Below is a small trained network, with its code and all its weights. Each question gives an input and a target symbol and asks what happens when units are switched off, that is, made to give their printed mean instead of their output.

import numpy as np


def w(rows, s, z=0):
    codes = np.array(rows[::2]) - 128.0
    scale = np.full(codes.shape[1], s)
    scale[-1] = z or s
    return codes * scale


def norm(h):
    return h / np.sqrt((h * h).mean(-1, keepdims=True) + 1e-5)


def f(y):
    return np.maximum(y, 0)


def softmax(a):
    e = np.exp(a - a.max(-1, keepdims=True))
    return e / e.sum(-1, keepdims=True)


def log_softmax(a):
    a = a - a.max(-1, keepdims=True)
    return a - np.log(np.exp(a).sum(-1, keepdims=True))


def net(x, mask):
    ids = ['αβγδεζθλμξπστφψω'.index(c) for c in x.split()]
    T = len(ids)
    res = E[ids] + P[:T]
    q, k, v = (norm(res) @ M[0].T for M in (Q, K, V))
    z = softmax(np.where(np.tri(T) > 0, q @ k.T / 4**0.5, -1e9)) @ v
    res = res + np.where(mask[0], z, O[0][:, -1]) @ O[0][:, :-1]
    y = f(norm(res) @ A[0][:, :-1].T + A[0][:, -1])
    res = res + np.where(mask[1:9], y, B[0][:, -1]) @ B[0][:, :-1]
    return log_softmax(norm(res)[-1] @ U[:, :-1].T + U[:, -1])


Q, K, V, O, A, B = {}, {}, {}, {}, {}, {}
E = w([
[78,101,174,165,113],'α',
[143,80,177,161,90],'β',
[143,218,84,74,108],'γ',
[34,112,144,104,3],'δ',
[90,154,155,79,145],'ε',
[173,170,118,167,126],'ζ',
[142,80,164,156,100],'θ',
[50,145,232,232,64],'λ',
[107,96,143,133,127],'μ',
[77,18,4,159,130],'ξ',
[108,66,119,124,133],'π',
[155,72,46,80,221],'σ',
[106,89,145,139,128],'τ',
[99,139,86,144,73],'φ',
[179,119,141,82,72],'ψ',
[129,119,183,177,197],'ω',
],0.025)
P = w([
[112,102,255,155,164],'0',
[120,80,220,160,150],'1',
[129,92,193,161,145],'2',
[137,88,184,157,143],'3',
[145,90,165,157,141],'4',
[153,84,151,157,145],'5',
[163,75,139,154,149],'6',
[169,68,120,144,155],'7',
[177,63,105,145,161],'8',
[182,43,90,147,166],'9',
[185,38,83,142,176],'10',
[164,76,134,152,164],'11',
],0.0063)
Q[0] = w([
[103,39,154,151,80],'head 1',
[138,45,157,214,160],'head 1',
[140,251,80,124,147],'head 1',
[149,11,147,229,76],'head 1',
],0.011)
K[0] = w([
[175,168,48,148,76],'head 1',
[199,80,48,113,150],'head 1',
[50,149,246,174,162],'head 1',
[185,122,71,154,76],'head 1',
],0.011)
V[0] = w([
[166,132,253,69,146],'head 1',
[184,143,150,99,240],'head 1',
[138,85,136,8,56],'head 1',
[169,68,204,184,149],'head 1',
],0.0059)
O[0] = w([
[135,67,180,170,113,106],'head 1',
[78,139,68,64,58,6],'head 1',
[144,254,146,41,97,252],'head 1',
[175,239,51,136,105,134],'head 1',
],0.0068,0.0013)
A[0] = w([
[89,167,74,178,88,2],'neuron 1',
[68,113,151,127,142,61],'neuron 2',
[7,154,82,131,190,112],'neuron 3',
[46,119,120,92,13,93],'neuron 4',
[183,76,88,25,111,144],'neuron 5',
[55,168,84,47,77,228],'neuron 6',
[89,94,103,141,153,56],'neuron 7',
[83,75,136,202,32,62],'neuron 8',
],0.011,0.0054)
B[0] = w([
[249,17,194,48,163,143],'neuron 1',
[233,145,162,140,46,161],'neuron 2',
[251,3,143,94,149,172],'neuron 3',
[226,67,110,95,125,202],'neuron 4',
[161,204,187,124,80,225],'neuron 5',
[21,195,113,153,234,254],'neuron 6',
[131,182,92,208,69,160],'neuron 7',
[108,196,33,62,156,249],'neuron 8',
],0.0077,0.006)
U = w([
[44,148,165,219,77,216],'α',
[169,146,151,169,107,91],'β',
[117,42,201,73,96,162],'γ',
[97,124,221,57,216,44],'δ',
[38,121,114,42,74,64],'ε',
[88,72,41,199,121,136],'ζ',
[245,178,123,237,131,3],'θ',
[158,113,143,151,106,232],'λ',
[124,232,124,112,155,248],'μ',
[202,87,154,173,135,163],'ξ',
[149,154,93,148,47,77],'π',
[229,108,95,34,177,75],'σ',
[107,137,125,165,154,130],'τ',
[151,96,204,212,235,150],'φ',
[227,176,227,53,79,24],'ψ',
[143,131,144,132,129,70],'ω',
],0.013,0.0041)

Each question gives the input, a string of symbols that net reads in full, and the target symbol t.
The units are the heads (4 rows each of Q, K, V and O) and the neurons (one row each of A and B). Each row of codes is followed by its name. A weight is (code - 128) times the scale printed after its matrix; where a second scale follows, it is the last column's (O, A, B and U).
mask holds one flag per unit, heads first, then neurons. A switched-off unit (its flag False) gives its mean, the last column of its rows in O or B, instead of its output. The means were averaged over made-up inputs and are rounded, as every weight is.
A unit's drop is (log p(t) with every unit on - log p(t) with that unit switched off) / (log p(t) with every unit on - log p(t) with every unit switched off).
The circuit of an input: a set's keep is (log p(t) with only the set's units on - log p(t) with every unit switched off) / (log p(t) with every unit on - log p(t) with every unit switched off). Starting from all 9 units, units are removed one at a time, each time the one whose removal leaves the highest keep (on an exact tie, the one counted first), for as long as the keep stays at least 0.8.
units of the circuit, in order: the units of the circuit, biggest drop first
top k neurons: the k neurons with the biggest drops, biggest first
input γ ξ σ ω α β, target σ: top 3 neurons -> (neuron 8; neuron 6; neuron 5)
input δ ξ π μ, target ξ: top neuron -> (neuron 6)
input λ σ μ φ γ π, target γ: units of the circuit, in order -> (head 1; neuron 6)
input θ τ σ ε σ π θ β, target σ: units of the circuit, in order -> (head 1; neuron 8)
input σ μ σ π ξ α ζ π, target ζ: top 4 neurons -> (neuron 7; neuron 4; neuron 1; neuron 2)
input π μ δ γ σ ξ σ ψ λ γ ψ α, target ψ: top 2 neurons -> (neuron 2; neuron 6)
input δ ξ γ γ σ ψ β, target ψ: top 2 neurons -> (neuron 8; neuron 3)
input λ π μ ξ ω σ σ τ α γ ζ β, target ζ: top 2 neurons -> (neuron 8; neuron 5)
input λ γ ω β, target γ: units of the circuit, in order -> (head 1; neuron 8)
input θ α ζ θ τ π θ γ ζ ω μ, target ζ: units of the circuit, in order -> (head 1; neuron 7)
input α α δ σ δ α, target σ: units of the circuit, in order -> (head 1; neuron 4; neuron 8)
input δ π δ σ π, target σ: units of the circuit, in order -> (head 1; neuron 4; neuron 5)
input ξ τ γ σ π μ, target σ: units of the circuit, in order -> (head 1; neuron 4)
input π ζ ψ γ θ, target γ: top 2 neurons -> (neuron 6; neuron 5)
input ξ ψ π α, target ψ: units of the circuit, in order -> (neuron 6; neuron 2; neuron 8)
input θ λ λ β π θ φ β, target φ: units of the circuit, in order -> (head 1)
input ξ δ ξ ξ φ φ, target σ: top 2 neurons -> (neuron 1; neuron 8)
input ξ π α μ π, target ξ: units of the circuit, in order -> (head 1; neuron 6; neuron 8; neuron 7)
input ξ α θ φ μ τ ψ π, target ψ: top 2 neurons -> (neuron 5; neuron 6)
input β γ γ σ π μ θ ζ α, target ζ: top 2 neurons -> (neuron 8; neuron 5)
